Rows near named flat spaces through zero:
fs_qf: [-24  53  -5  20  24 -18  12 -28  40  -7  28 -33   9  16 -13  -6 -16  34
 -19 -19  11  37  -3 -24 -25 -18   7  32  13 -15   5 -22  31]
pb_gm: [ 12   1 -30   8  16   2  -4  -9   2   1   2 -24 -19 -14  -8 -18 -38  16
  -9 -37   5  -2  21  10  -9  -8   8  21  17 -15  -5 -27 -19]
qd_qp: [-17 -57  46  -9 -28  -6  36  25  19   0 -19  25   6   5  -9 -30 -14 -11
  10   8 -58 -27   5 -26  10  18  -4 -52  27  -8 -18  31 -29]
pb_gm: [ 11   7   1  18 -11  18 -13 -15   5 -15 -21  -2  -6 -29  -3  22  -2   4
  -2  10  31 -13 -10 -14 -22  -9  10  17 -12  22  17 -11  12]
fs_qf: [ 47 -13 -63 -10  19  25  26  -1   6  -1   0 -25  -3 -28 -13  15 -27  39
   4 -15  45   8  26  49   4 -20  16  47  -9 -23 -19 -28   1]
pb_gm: [-33   0 -52   0  15  10 -28  -4 -17  -1  -6 -18  -4 -18  10 -51 -29  -4
 -39 -38 -13  17  10   3   7  22   5  19  25 -15 -31 -11 -30]
hb_rl: [-35   8  10  10  21 -35 -18 -18 -12 -32  13 -14  33   3 -15 -29 -11   1
   9 -35  31 -23  -4  24  25 -37   8 -18 -21 -27  22  22 -56]
qz_dp: [-19  42  -2   2   5   6 -35 -28   8 -32  15 -11  -9 -11  -9  -4  16 -16
   8  -5  24 -20  10 -32 -41 -22   1   3 -11 -13  45 -16  -6]
hb_rl: [ 18  -9   8  59  -3  -2 -40 -29 -20 -20 -50 -17  -8 -50  -3   1 -53  11
 -12 -41  54 -40 -21  12   1 -27  24  21 -10  37  25 -11 -41]
qz_dp: [-13  28  44  34  18 -50 -40 -29 -26 -24  10 -11  13   7 -13   9  -5  -3
  17 -28  46 -36 -24  21  14 -47   5 -23 -38  10  54  15 -39]
qd_qp: [ 69 -18  16 -10 -32  28  -5  24  -6  27 -17  31 -31  17  37  -2  26 -47
  36   8 -26 -24  26 -10 -12  11 -17   0  23  10  22 -11  -8]
pb_gm: [ 43  26  -5  24   7   1 -14 -19   6  -4  -1 -17  -3   5  13  -5 -11   1
  17 -34  40  -8  13  11 -10 -35   6  38   2  -6  35 -25 -15]
qd_qp: [-53  13 -68 -39  37   2  31  -5  21 -22  42 -28  39   0 -24 -27  -2  36
 -20  -7  12  43  20  23  12  -5   9  19  -5 -64 -42   2   3]
qd_qp: [-17  10 -24 -10   3  15  17  -2  17  -3   6  -6  10  -8  -6  12   9  19
 -18  22   4  31  -5  -9  -9  11   4  19  -3  -2 -22  -4  37]
fs_qf: [-26   7 -23  -4   3  10  -6  -4   2  -6  -1  -6   7  -9   2 -14   0   2
 -21   1  -4  18  -2 -10  -3  13   3  11   6  -4 -17  -1   6]
fs_qf: [ -8 -39  -9 -22 -35  42 -22  18 -16 -16 -36  33   5 -25  24 -34  25 -51
   6  16 -18 -30  12 -19   3  27  -4 -18   9  -2  -5  20 -37]
fs_qf: [  6 -28  24  10  -1 -20   6   5 -20   0 -13   6   8  -8 -13  20 -14  12
   7   2  13 -21 -18  30  28  -9   5 -23 -22  17  -1  20 -16]
fs_qf: [  5  25  75  23  -1 -46  -4  -7   5  11  19   7 -10  41  -4  20  10  -8
  23   1 -15 -16 -17 -19  -8 -18 -13 -34  -4  20  43   8   9]
hb_rl: [-45 -16 -42   8  13   9 -46 -18 -29 -34 -21 -19  -6 -55 -15 -42 -41  -3
 -30 -40  16 -29   6   5   2   2  16  -3  -1 -12  -9  -3 -62]
fs_qf: [-50  50  30  44  41 -65   1 -37   8  -6  30 -39  13  10 -41  35 -34  61
 -33 -14  28  29 -48   6   3 -27  13  -1 -27  22   5   0  35]
qz_dp: [-28 -11  57  33  -4 -42   9  -4  12   2  -9  -1  10  16  -8 -26 -35   8
  -8 -24 -29 -10 -20 -19  13  -3   2 -30  21  10   1  19 -24]
qz_dp: [ 14   6  -1  11   2   1 -33  -9 -30  -1  -9   0 -20 -20  -2  29   2  -6
   1   3  25 -19 -11  12  -4  -5   2  -1 -24  27  19  -8   0]
qd_qp: [-11 -15 -27 -27  -5  22  13  11   5 -11  -1   8  22  -5   5 -18  17  -8
   3  11   0   6  13   6  10   7   1   3   0 -25 -18  12  -8]
fs_qf: [ 19  22 -15 -10  -8  28  -9  -6  20  -7   7  -1 -15   2  13 -15  17 -22
  15  -3   1  -5  30 -29 -37  -6  -5  21  17 -19  24 -25   2]
hb_rl: [ 13  -3 -50  19   8  28 -28 -13 -17   5 -25 -24 -49 -57 -10  15 -45  21
 -38 -16  13   0   2  -1 -27  18  14  34   8  27 -18 -43  10]
pb_gm: [-62 -13 -10 -32  -1  -2  25  20  12   5  15  11  27  20   2 -36  15  -3
 -25  18 -55  37  -2 -18  18  39  -8 -22  21 -24 -50  28   9]
hb_rl: [-19  23   3  -4  32 -36   4 -13   0 -10  40 -21   2  15 -29   6  -8  21
   9 -17  12  -2   5  19   2 -28   0 -15 -17 -26  15  -1  -8]
qd_qp: [-12  16  23  30  -2 -12 -16 -18   9 -11  -9  -8   0  -3  -1 -11 -16   0
  -7 -18   7 -10 -11 -22 -12 -12   6   2   7  11  20  -3 -10]
hb_rl: [ 29  -9  -3  24  -8  15 -12  -9   2   2 -26  -9 -36 -30  -4   3 -36   5
  -6 -19   4 -22   8 -14 -25  -1   8  15  16  18   9 -28  -8]
qz_dp: [-26  22  12  13 -18  23 -46 -25   1 -37 -18   5 -14 -36  -4   6  18 -27
  -3  16  19 -32  -8 -53 -46  -4   4  -6 -12  19  40  -7   0]
qz_dp: [ 32  44  29  35  48 -76  -1 -11  -9  50  51 -37 -42  61 -10   5 -49  31
   2 -64 -21  18   5  31   6 -24 -11   1  22   1  19 -34   1]
hb_rl: [-21 -20  23  -1 -22   4  -1  11 -10  -5 -24  27  30  -3  13   8  26 -15
  -5  34  -2   1 -31  -4  23  17  -1 -19 -16  25 -11  36   7]
qz_dp: [-18  -6  25  16   0 -21  16   0  23  12   2  -9 -15  13  -9 -29 -37  10
 -14 -24 -46   3   4 -30 -10  11  -1 -14  39  -4 -11  -6  -7]
pb_gm: [-42 -18   3  -2 -18  17   7   2   6 -13 -24  12  11 -32 -12  18   6   9
 -29  41  -8   9 -29 -27  -5  28   7 -13 -10  26 -28  18  30]
hb_rl: [-21  28 -13  -5  26 -26  -5  -9 -12 -10  27  -9  52  29   9 -10  22   6
   3 -11  38  26 -13  43  41 -25   2  12 -27 -22   2  23 -11]
pb_gm: [ 56  15  -8  -4  -2  26 -18 -15   6 -13   8 -10 -62 -27 -20  32  -1 -10
  37  -3  24 -51  41 -18 -64 -28  -1   6  -7  -7  57 -49  -1]
qz_dp: [-40  22   0  -8 -13  23  -9 -17  35 -39   3  -1   9 -12  -5 -29  19 -19
   1   8  -2 -10  14 -59 -43  -5   2   0  11 -25  21  -3  -3]
qz_dp: [  5  10 -32 -15   0  30 -37 -12 -27 -30  -5   3   0 -37  -2  26  32 -17
  12  20  54 -24   3  14 -11 -15   5   9 -43   1  26  -3  -6]
hb_rl: [-15   5   0  12  15 -17 -15 -15  -9 -17   4 -15   1 -12 -17  -7 -21   9
  -2 -24  20 -17  -1  11   3 -20   8  -6 -11  -8  13   0 -28]
qd_qp: [ -9 -25  11 -16   2 -15  29  15  16   4  15   1   0  19 -12 -34 -18   1
  12 -17 -40 -10  24  -2   7   1  -5 -28  25 -35 -12   8 -29]
pb_gm: [ 20 -14  11  14   1  -3  46  -5  35  -2  -4 -15  -5 -14 -31  29 -34  46
   3   4  11  -1   0  -1 -14 -17  13   9   0   2  -7 -13  24]
pb_gm: [ 20  -9  15 -19  -8   8  -4   7 -10   0   9  13 -39 -10 -19  37  17 -14
  25  26 -10 -35  14 -10 -27   0 -10 -32 -16   6  24  -8   9]
qd_qp: [  2   8  18  16   6 -18  -8  -8   2   1   5  -8  -9   9  -3 -13 -17  -1
   4 -24  -5 -12   4  -6  -5 -12  -1  -6  10  -3  17  -6 -18]
fs_qf: [  5   3 -32  -1   6  16  19  -7  25 -10   0 -17  12 -10  -3 -15 -16  20
  -6 -14  17  15  16   2  -7 -10  11  33  11 -23 -12 -14   0]
qd_qp: [ 45  11 -36 -30  24  -1   8  14 -16  31  38  -8 -27  26   4  14  10   2
  19  -9  -6  14  33  41   4  -3 -13  12   0 -24  -2 -25   9]
[ 18  22  -7  18   4   1 -15 -14   3  -4  -3 -10  10   7  18 -14  -2  -5
   5 -24  28   3   3   6   0 -20   4  31   4  -4  19 -11 -12] : pb_gm
[ -9   8  -1 -14  -3   2  -8  12  -8  20  10  11 -12  19  16  -6  20 -19
  -8  11 -35  18   0 -13  -2  27 -14  -8  13   5 -11   0  16] : fs_qf
[  4  -5  62  14  -8 -30  14  -3  13  -8   4   8   3  15 -18  15  -1   2
  27   4  -2 -31  -9 -10  -3 -24  -2 -35 -10   6  32  16  -8] : hb_rl
[ 55   8  27   5   6 -14  73  -5  66   3  28 -18   0  29 -27  24 -18  44
  42  -5  13   0  28  -1 -25 -47   5  17  10 -32  22 -23  26] : pb_gm
[-41 -12 -20   2   2   4 -30  -6 -25 -25 -19   0  25 -27   3 -28  -5 -10
 -19 -12  17  -9 -12  12  23   4   9  -5 -12  -2 -11  21 -38] : hb_rl
[ -4   1  -8   2   4   2 -11  -6 -10  -7  -3  -3  -3 -15  -7  10  -2   3
  -4   1  14  -6  -4   6  -1  -3   4   0 -12   5   3  -2  -2] : fs_qf
[-27  43 -20  11  25  -9  12 -22  27  -1  24 -31  -2   0 -20  17 -15  43
 -31   0  10  43 -11 -16 -24  -3   8  30   1  -1 -13 -23  50] : qd_qp
[ 53  39  34 -20  -8  -2 -11   1   6   1  36  19  -9  51  22  12  64 -48
  69  10  11 -27  31  -7 -24 -36 -23  -8 -11 -22  74  -7  -3] : pb_gm
[-17  41  -5 -29   0   4  21   3  45  -5  39   5  41  61  31 -57  48 -28
  19  -4 -23  37  29 -30  -7  -6 -16  18  32 -58   8   6   3] : pb_gm
[ 22  14 -38 -18   1  33 -39  -9 -37 -23  -5   7   3 -33   6  44  46 -18
  17  29  68 -17  -3  31  -2 -16   3  18 -56  10  27  -2   6] : qz_dp
[ -4  16  -8 -21   7  -2  18   0  13 -18  22   4  55  28  10  -8  40  -3
  25  10  33  16   4  24  24 -27  -1  12 -22 -35   9  23  -3] : qz_dp
[-18   7 -19 -10  11  -5 -10  -3  -4 -15  10  -5  31  13  13 -45   7 -15
   6 -26  11   2  13  16  21 -13   1   6   3 -36   2  12 -41] : hb_rl
[-40  16   4  -6  49 -53  -8 -29   9 -37  59 -45 -32  -2 -68 -41 -56  18
  21 -70  -6 -57  50   0 -30 -52   4 -48   5 -74  42 -21 -76] : hb_rl
[-14   0 -26 -38  -2  19  16  20   3  16  17  13   2  14  10   2  33  -8
 -10  33 -33  35   6  -7   1  34 -12  -1   7 -10 -32   4  35] : hb_rl
[ 27   2 -20  -8   3  11   0   8 -12  18   2   1 -14   1   8  21   8   2
  -1  10   3  13   3  16   2   9  -4  15  -4  10  -8 -12  21] : qz_dp
[  1  14   4  -2  17 -23  22   1  18  12  28 -12   6  34  -2 -19 -10  13
   5 -21 -16  19  13   6   6 -10  -4   4  18 -26  -4  -5  -1] : qz_dp
[  0 -48   1 -15  -6  -5  21  19 -26 -16 -20  23  71  -4   6   7  22   3
  19  19  43  -8 -23  69  75 -15  10 -14 -46  -5 -20  58 -32] : qz_dp
[-27  26 -35 -17  30 -11   0  -3 -19   8  30 -13   8   2 -14  37  16  29
 -25  22  16  44 -20  30  15  10   0   9 -31   4 -27   1  45] : hb_rl
[-40 -28  -6 -18   6 -15  -3  21 -31  15   2  10   2   2  -2 -14  -4  -4
 -24   5 -42  11 -12  15  33  36  -7 -35   3   3 -42  25 -11] : pb_gm
[  2 -41  39  37  -3 -33 -26   0 -51   4 -37   7  -8 -27 -13  22 -38   7
  -8 -14  13 -41 -39  36  38  -3  10 -37 -26  50   2  24 -38] : qz_dp
[-12   6   7  22  16 -22 -16 -19 -14 -13  -1 -17  -6 -21 -25  21 -25  23
  -9 -13  29 -16 -18  14   1 -19  11  -7 -24  14  12  -2  -8] : hb_rl
[  3  -1   2  16  -8  10 -19  -9 -12  -8 -22   2  -4 -25   0  19  -2   0
  -8   8  23 -11 -17  -2  -5  -1   7   6 -15  27   8  -1   4] : pb_gm
[ 17  -6  -2 -14 -26  30  16  17   4   6 -19  29  37   8  32  23  52 -13
   6  50  15  28 -20   4  19  15  -3  20 -16  19 -14  23  39] : qz_dp
[-50 -18 -16  -7  -3   5 -20   6 -28  -7 -17   9  13 -24   1 -10   2  -6
 -34  13 -11   8 -24   1  22  32   3 -16  -9  15 -33  23  -6] : fs_qf
[-24 -42  43  11 -23  -9  -1   7  -6 -17 -31  20  18 -12  -4 -22 -10 -17
   5   0 -15 -38 -14 -11  19   3   4 -42   1   9   2  36 -43] : qd_qp

Rows near named flat spaces through zero:
sm_hq: [ -9  -1  24 -46 -14  -4   4  -5   9 -18   9 -21   2   7 -11  -6  17  13
  10   4  14 -12  -4  18  17  -9   5   8 -45  32   8   0  37]
ml_ld: [-29 -29  11 -12  36 -38  14  21  11  -4 -18  -6  16  -3  24  16 -14  20
   7  45  -5  -9  46  -8 -42  -4  44 -28  -4  30 -19 -32  -9]
cr_nh: [ -3 -12   8  10   1 -10  -2   4  15   2 -16  17  -2   4  15  14 -18  -4
 -20   7 -21  -9  10   2 -23 -25  12   4  -7  -8   7 -10  -5]
sm_hq: [-42  20  15  -5  -7 -22  19  17 -10 -27  -4   4 -22 -19 -52 -54   4   4
 -17 -24  13 -33  -6 -28  36  14   1  22  -9  17  -9 -13  -9]
ml_ld: [-14  11  26  -7 -37 -27  22  -9   6  -5   1  15  -3   1  -7 -26  20  18
  -2  -9 -16 -10  -2 -20  25 -30  -1  29  -9  19 -27  22  10]
cr_nh: [ 20  -9 -13  16  -2  22  -8   4   1  14  -1   9 -10   9   0  15 -18 -38
 -13   3   1  -4 -10   5 -16   7 -15  -1 -11 -28  21   5  -9]
gq_rt: [ 15 -11  15  20 -33  -5   5  -5  23  14 -14  40 -13  15  21  12 -19 -31
 -33  -4 -38 -16  -5  -8 -18 -44 -11  31 -21 -24   8  18  -3]
rp_hh: [ 23  15  -4 -10 -38  19  19 -13 -15  14  30  -8  -8   9 -19 -25  30 -26
  25 -14  19   7 -28 -19  41  24 -42  18 -12   4 -15  51  10]
bc_bm: [ 23   1  -7  32  -5  15 -18  -8  15   9 -14  33 -10   1  33  20 -24 -20
 -35 -28 -37   4 -12   4 -15 -28 -14  22  20 -39  24   0 -14]
cr_nh: [ 33 -10 -30  44  -2  23  14  14  -9  35   3  25 -22   7   9   1 -25 -78
 -11  -3  -5  -3 -11 -39 -17  36 -39   6  11 -42   2  26 -44]
rp_hh: [-26 -25   8 -16  44 -18 -11  19  16 -18 -23 -10   9  -5  16  26 -26  18
 -12  27  -2 -14  32  21 -42  -9  44 -25 -14  15  18 -53   1]
bc_bm: [ 36 -34   1 -28  22  -2  34   9  33  17   7   3  -2   6 112  27 -12 -52
  13  -4 -36   5  19 -40 -26  16 -23  21  -3  26   1  16 -10]
gq_rt: [ 47  -6   1  -8 -38  30  -9 -26  11  22  15   3   3  27  21  28  10 -24
   7   1  -8  15 -22  24   0 -24 -28  14 -29 -16  16  41  29]
rp_hh: [-10  -2   7 -23  -7  -4  27  15  -7  -5  12 -13 -15   0 -27 -29   7 -28
  10   4  25 -22  -4 -24  18  33 -13   8 -35  22  -6   9   2]
gq_rt: [  2   0   8   8 -16  -8  11   0   8   5  -4  19  -8   2   8  -6  -4 -13
 -12  -8 -17  -9  -2 -17   1 -14  -8  20  -4  -4  -6  12  -6]
ml_ld: [ 11 -15  -8  26   8  -5   7   8   8  19 -11  22  -2   3  31  16 -21 -24
 -11   9 -23   1  12 -19 -30  -4  -1  -1  15 -17  -5   2 -25]
sm_hq: [-14  -1   7 -14   0 -14  15   6  -5  -4   5 -10   3  -2 -12 -14  11   8
  14  13  12  -5   9 -11   7  11   7  -6  -9  21 -18   2   3]
ml_ld: [ -2 -19  -1   6  15 -19  16  10   7  12  -7   7   7   1  31  12  -9  -5
   6  24 -13   1  25 -20 -28   1  13 -11   9   9 -20  -2 -17]
rp_hh: [ 46   3 -34 -14  20  47 -17 -17 -15  16  30 -36  17   4  32  25  19  -7
  45  -6  23  45 -14  20   8  43 -27 -24  28  -4  11  20  10]
sm_hq: [ 12 -28 -15 -36  29  28   5  23  -6   4  15 -41  -5  13 -13  15 -11 -52
  23  37  50 -13   3  13 -21  61  -7 -32 -56  13  28 -11   9]
cr_nh: [-16  12   0  -9  -6  26 -45  -5 -14 -23  -3 -24   1   6 -84   4  -1  24
 -12  10  44 -11 -21  68   8  -8  18 -25 -41 -18  42 -30  34]
bc_bm: [-14   3  13 -23 -10  -4 -11  -9  -3 -11   4 -20  13   7 -31   2  17  35
  13  20  20   0   1  32   7 -15  20 -15 -25  16  -1  -6  31]
rp_hh: [-38  35   9  45 -22 -11 -31  -5 -11 -24 -26  32 -13 -15 -75 -29 -10  40
 -52 -30  -8 -19 -19  19  21 -43  19  14  18 -38  10 -26  -8]
bc_bm: [ 19   5 -11  42  -7   9 -19 -12   6  15 -13  31   0   1  23  20 -16  -2
 -25 -17 -34  14  -7   5 -15 -30  -6   9  35 -41   8   5 -17]
rp_hh: [ 15 -13  16 -16 -19  -4  -7 -20  18   9   0   0  19  19  30  33   9  21
   9  22 -17  12   8  27 -17 -44  12  -2 -19   7  -1  13  30]
ml_ld: [ 31  -3 -18  39 -13  21  -8  -6  -1  27  -1  24  -6  11  12  17 -15 -35
 -13  -3 -16  10 -12  -4 -16  -5 -22   4  15 -42   6  21 -19]
bc_bm: [ 30   0  21 -54 -13  36 -30 -24  36 -24   6 -14  -5  12  41  31   2  -4
 -15 -41 -15  -1 -29  54  14 -35 -18  35 -47   7  67  -6  57]
cr_nh: [  4 -13  19 -55  16   5 -24 -15  25 -21   0 -31  23   7  38  39   9  40
  13   8  -2  11   9  55 -11 -30  25 -10 -28  31  30 -24  50]
ml_ld: [ 17  25 -27 -10  24  59 -38   0 -12 -25  12 -25 -21 -16 -22  -7  -8 -24
 -13 -60  30   3 -43  30  34  47 -34   7   7 -25  65 -24   6]
bc_bm: [-15   3  -9  16   9  -8  17  20 -14   1  -1   5 -13 -10 -24 -26  -8 -20
  -3   0  12 -14   3 -32   4  32  -5  -2   9  -2 -13  -3 -28]
cr_nh: [ 41  -3  -2 -37  -4  24   1 -22  13   7  24 -20  11  10  61  22  22  -7
  31 -16  -7  28 -11   9  13   5 -27  12  -1  19   9  28  27]
bc_bm: [  2 -18 -10  61  -1 -33   4  -5  -4  41 -20  34  28   9  25  31 -10  27
   4  53 -34  25  38 -14 -54 -39  32 -32  50 -25 -53  12 -34]
cr_nh: [ 21  -2   7 -47   3  16 -10 -20  13  -8  17 -29  16   6  40  22  22  19
  27  -7   2  21  -5  29  11  -5  -5   1 -11  27  15   6  39]
rp_hh: [  3  11  16  18 -48 -14  15 -13   4  10   0  30  -8   8 -10 -18  11  -2
 -12 -10 -23  -7 -12 -19  18 -35 -14  31  -4  -9 -21  34   1]
gq_rt: [ 24 -37  10 -23  21   5  -4   5  41   3 -13   6   0  13  79  50 -30 -31
 -17   7 -33  -7  16  14 -47 -23   5   9 -30   4  37 -17  10]
ml_ld: [ 18   2 -28   2  31  39 -25   5  -9  -3   6 -18  -5  -5  -1  14 -14 -22
   0 -15  21  10 -15  21  -3  37 -14 -16  10 -21  38 -18  -6]
sm_hq: [  7   1 -19  37  11   6  -4   6  -8  13  -7  17  -5  -6   4   2 -17 -17
 -12  -6  -9   5   0 -14 -12  10  -6  -4  32 -28  -1  -2 -30]
sm_hq: [-18  27  42 -36 -20 -17 -24 -32  30 -44 -10   5   9 -12  25  -3  22  78
 -21 -53 -39   4 -10  36  37 -75  18  42   6  26  17 -18  48]
gq_rt: [-25 -18   3  28  22 -26   3  24   9  -1 -30  25  -7  -6   0   6 -36  -7
 -32  19 -18 -23  25 -14 -40 -12  28  -8   3 -13   0 -33 -30]
sm_hq: [-13  -8   5 -23  14 -19  15   4  -4  -2   7 -22  16  -2   7  -2  16  24
  31  26  13   7  21  -6  -2  13  18 -19   0  34 -26  -2   7]
gq_rt: [ 10   2  -5   0  -5  22 -31 -13  -2  -1   0  -9   8  10 -19  22   0  13
  -2   7  11  10 -11  44  -6 -15   6 -15 -11 -18  24  -6  21]
bc_bm: [-14   1   2   8  -6 -13  -5  -4 -10   3  -3  -3  14   4 -27   1   9  31
  10  27  10   6  10  12  -6 -13  22 -21   3   1 -20  -1   5]
sm_hq: [ -2 -17  12 -32 -14 -20  29  -3  -5  15  18 -25  21  17  -2   2  29  13
  48  54  22   7  21  -6  -4   7  12 -23 -30  41 -41  28  21]
rp_hh: [-38  20  22  24 -27 -21 -16  -2   0 -22 -24  27 -11  -6 -62 -23  -8  33
 -44 -12  -9 -27  -8  15  12 -48  23  16 -10 -18   5 -21   3]
gq_rt: [ 30 -23  -6  -7   2  18  -7  -5  11  19   4  -5   8  19  30  38  -9 -23
   8  24  -2   9   3  19 -30  -4  -4 -12 -21  -9  16   9  11]
cr_nh: [ 11  -9  18 -27  -2  -7  -2 -14  25  -5  -2  -1  12   6  53  24   6  19
   3  -4 -26   9   8  14  -8 -34   7  12  -7  19   6   1  24]
gq_rt: [ 10 -10 -11   0   8   7   2   2  -7  13   6 -10   7   7   3  12   1  -9
  17  22  12   9   6   2 -13  16   0 -19  -1  -1  -6   6  -3]
ml_ld: [-15   0  24 -21 -30 -34  28 -11  -2   5  11  -7  17   9  -8 -15  35  36
  31  29   3   4  15 -12  14 -20  14  -1 -13  38 -49  28  20]
[  1  -5  -4  13 -13  -8  19   5 -12  18   6   4  -1   7 -18 -10   5 -16
  12  24  10  -2   5 -21  -3  13  -5  -8  -5  -1 -26  21 -12] : sm_hq
[-10   6  24 -27   1 -20  23   4  25 -23  -4  12 -15 -16  47 -22   1  -3
 -16 -47 -33 -16   0 -33  23  -9 -11  48   3  31   3  -5   1] : gq_rt
[ 25 -16 -29  24  22  26 -19   4  -7  22  -2  -3   7   9  10  35 -20 -24
   3  23   8  16   4  17 -36  17  -1 -31  11 -32  16  -5 -15] : ml_ld
[ 0 -1  3 -7  4 -2 -3 -4  4 -3  0 -4  6 -1 12  6  4 13  4  0 -4  6  4  6
 -1 -7  5 -2  5  6 -1 -3  6] : sm_hq
[-15   8   2  -3  -4  -2  -4   2 -10  -8   1  -8   0  -2 -35 -13   6  13
   2   5  18  -6  -3   8  11   4   7  -7  -8   3  -2  -6   6] : bc_bm
[  0   6  -7   8  15  14 -16   5   3 -11  -8   5 -12 -10   1   1 -17 -10
 -23 -26  -5  -6 -10   7   0   5  -5   8   9 -17  28 -21  -9] : sm_hq
[ 53   3 -21  -2 -13  28  25 -13  -4  30  32  -1  -5   6  56  -2  19 -50
  31 -27  -9  28 -19 -39  22  38 -58  23  25  -1 -14  58 -11] : cr_nh
[ -1 -24   6 -34   6 -16  61  31   2   9  17 -12 -19   2  17 -28   2 -65
  25  17  17 -28  14 -65   3  60 -24  12 -40  43 -24  22 -16] : rp_hh
[  2  28  -1 -38 -43  30  21  -1 -34  -8  44 -38 -22   6 -90 -60  42 -33
  33 -16  70 -16 -45 -10  75  62 -48  14 -53  20  -2  42  27] : rp_hh
[ -9  21   5  23  -6  -8 -12  -9   5 -12 -14  25  -5 -15   6 -10  -4  24
 -28 -38 -30   2  -8  -3  14 -30   2  23  36 -15   2  -9 -10] : sm_hq
[-23   9  -1   7   7 -21  17  10 -14  -4   0  -1   0 -13 -18 -28   8  14
   8   1   8  -3  10 -27  13  18   7  -4  21  13 -29  -2 -18] : cr_nh
[  4 -16  -2   2 -27 -10  37  10 -18  31  17  -6   1  21 -36 -14  14 -33
  32  54  30  -8   8 -29  -6  27  -9 -18 -36  10 -41  41  -6] : sm_hq
[ 20  -9  11 -29 -23   7   3 -17   8   9  16 -15  13  20  14  17  21   4
  24  18   5  11  -3  19   2 -14  -6  -1 -31  16  -3  26  33] : rp_hh
[ 17 -11  -4   0  11   4  14   8  14   7  -1  11 -11  -2  46   6 -14 -37
  -7 -16 -20  -3   2 -26  -9  12 -18  18   5  -1   8   5 -16] : bc_bm
[ 10 -20  -5  -5  18  13 -14   6  11   2  -8  -5   1   8  16  30 -21 -18
  -9  15   1  -4   6  22 -31  -1   7 -13 -20 -10  29 -18   4] : cr_nh
[ -1   2   6  19  -9  13 -19   8  15 -13 -21  29 -28  -1 -15   1 -35 -33
 -56 -30 -18 -31 -20  11  -7 -22  -9  28 -24 -36  47 -21  -6] : bc_bm
[ 16 -20 -10  42  -3  -2  -5   2   6  29 -16  29   3  14  16  30 -26 -21
 -17  28 -23   3  12  -1 -45 -23   7 -12   6 -36  -3   6 -22] : ml_ld
[ -4 -24   1 -17  19 -22  39  21   4  11   5  -8   1   0  32  -4  -1 -24
  23  26   2  -7  27 -41 -16  32   1  -7  -7  32 -28   6 -16] : bc_bm
[ 11 -14 -13 -40  29  18  11  13  -7   0  21 -41   3   2  10   4   7 -25
  36  15  37   4   4  -1   0  57 -10 -21 -21  28   9  -2   8] : rp_hh
[-28  30  15  36 -34 -33  14  -5  -7  -7 -11  39 -12 -16 -29 -45   9  27
 -25 -31 -27 -10  -7 -36  33 -31   0  34  35  -8 -35  13 -21] : sm_hq
[ -3  12   9   4 -21   7  -5  -2   4 -11  -4  13 -18   0 -24 -15  -6 -14
 -26 -26  -4 -18 -21   3  18 -12 -13  25 -18 -13  20   1   5] : sm_hq
[ 17  11   2  32 -47  12 -13 -19  -2  16  -2  28  -7  15 -27   2   1  -8
 -20  -6 -12   1 -24  13   6 -37 -15  16  -8 -38   4  28   5] : ml_ld
[-14  38  22   5 -45  -7   0 -17   0 -21   0  23 -17 -11 -31 -42  19  22
 -25 -55 -17 -11 -30  -8  55 -33 -17  49   7  -4  -2  15  11] : gq_rt
[-19   5   8 -39  29 -15  23  14   4 -25   7 -21  -4 -22  25 -26  11   8
  15 -25   5  -7   9 -28  25  34  -1  13   9  46  -6 -16  -1] : ml_ld
[ 11   9  -4  -6  -2  14  -8 -10   0  -3   7  -5   1  -2   8   1   8   4
   4 -19  -1  10 -12   8  14   1 -11   7   9  -2   9   5   8] : bc_bm
[-15   2  16  -4 -11 -19   8   0   7  -8  -6   9  -2  -2  -4 -11   3  13
  -8  -2 -10 -11   5  -7   5 -19   9  12  -7  11  -9  -1   4] : ml_ld
